Below is a small trained network, with its code and all its weights. Each question gives an input and a class and asks what happens when units are switched off, that is, made to give their printed mean instead of their output.

import numpy as np


def w(rows, s, z=0):
    codes = np.array(rows[::2]) - 128.0
    scale = np.full(codes.shape[1], s)
    scale[-1] = z or s
    return codes * scale


def f(y):
    return np.maximum(y, 0)


def log_softmax(a):
    a = a - a.max(-1, keepdims=True)
    return a - np.log(np.exp(a).sum(-1, keepdims=True))


def net(x, mask):
    res = np.array(x, float).reshape(1, 4) / 4 @ E
    y = f(res @ A[0][:, :-1].T + A[0][:, -1])
    res = res + np.where(mask, y, B[0][:, -1]) @ B[0][:, :-1]
    return log_softmax(res[-1] @ U[:, :-1].T + U[:, -1])


A, B = {}, {}
E = w([
[176,91,81,67,44,114,5,209,144,126],'x0',
[174,208,102,140,71,116,208,181,156,200],'x1',
[131,42,135,41,156,168,155,150,192,217],'x2',
[95,121,151,2,80,237,189,166,101,44],'x3',
],0.0076)
A[0] = w([
[97,29,224,89,198,110,131,143,186,190,254],'N0',
[192,137,113,75,22,162,80,242,139,14,201],'N1',
[11,39,207,41,158,114,215,71,47,96,138],'N2',
[106,163,57,89,146,120,189,223,192,186,184],'N3',
[204,79,99,23,151,222,172,227,191,152,153],'N4',
[126,160,181,215,194,96,128,29,146,121,163],'N5',
[134,100,164,119,173,153,215,111,63,128,156],'N6',
[46,135,176,134,192,239,178,46,9,2,176],'N7',
],0.0049,0.0029)
B[0] = w([
[86,109,139,28,109,200,52,56,186,2,219],'N0',
[159,177,70,152,181,77,113,89,47,80,253],'N1',
[92,93,164,74,49,141,127,49,159,153,210],'N2',
[205,107,97,140,74,82,157,78,114,87,189],'N3',
[118,135,78,126,147,160,59,45,97,53,221],'N4',
[135,151,57,164,126,120,92,157,129,77,225],'N5',
[133,98,117,92,130,171,159,91,94,102,175],'N6',
[98,143,131,89,75,143,120,83,159,125,254],'N7',
],0.009,0.0072)
U = w([
[157,206,68,139,163,141,41,108,63,45,213],'0',
[102,57,252,47,64,194,97,97,237,146,116],'1',
[254,109,141,202,58,48,203,176,123,227,95],'2',
[115,196,171,219,177,145,139,240,100,238,2],'3',
],0.005,0.0021)

Each question gives the input, the list of numbers given to net, and the class t.
The units are the neurons (one row each of A and B). Each row of codes is followed by its name. A weight is (code - 128) times the scale printed after its matrix; where a second scale follows, it is the last column's (A, B and U).
mask holds one flag per neuron, in row order. A switched-off neuron (its flag False) gives its mean, the last column of its row in B, instead of its output. The means were averaged over made-up inputs and are rounded, as every weight is.
A unit's drop is (log p(t) with every unit on - log p(t) with that unit switched off) / (log p(t) with every unit on - log p(t) with every unit switched off).
The circuit of an input: a set's keep is (log p(t) with only the set's units on - log p(t) with every unit switched off) / (log p(t) with every unit on - log p(t) with every unit switched off). Starting from all 8 units, units are removed one at a time, each time the one whose removal leaves the highest keep (on an exact tie, the one counted first), for as long as the keep stays at least 0.8.
circuit, biggest first: the units of the circuit, biggest drop first
k most important neurons: the k neurons with the biggest drops, biggest first
drop when u is switched off: that unit's drop, to one decimal
input [-8,5,-1,1], class 2: circuit, biggest first : N0; N4
input [0,-8,-5,5], class 1: circuit, biggest first : N2; N7
input [1,0,1,-8], class 2: 2 most important neurons : N4; N1
input [-8,4,-1,-2], class 2: circuit, biggest first : N4; N0
input [3,-6,1,-4], class 1: circuit, biggest first : N1
input [5,6,1,-3], class 2: circuit, biggest first : N0; N3
input [-3,3,0,-7], class 2: 3 most important neurons : N4; N1; N0
input [-4,0,4,-2], class 1: 2 most important neurons : N1; N0
input [-1,-7,0,-4], class 1: 2 most important neurons : N1; N4
input [-4,8,1,2], class 2: 2 most important neurons : N0; N3
input [-2,-3,-1,1], class 1: circuit, biggest first : N1; N4
input [-2,-7,-4,6], class 1: 2 most important neurons : N2; N7
input [2,0,7,5], class 0: 4 most important neurons : N4; N1; N7; N3
input [3,0,6,7], class 0: circuit, biggest first : N4
input [-1,1,0,-5], class 2: 4 most important neurons : N4; N1; N0; N7
input [-7,-7,1,0], class 1: drop when N2 is switched off : 0.1
input [4,5,8,8], class 0: drop when N1 is switched off : 0.1
input [2,3,8,5], class 0: drop when N4 is switched off : 0.8
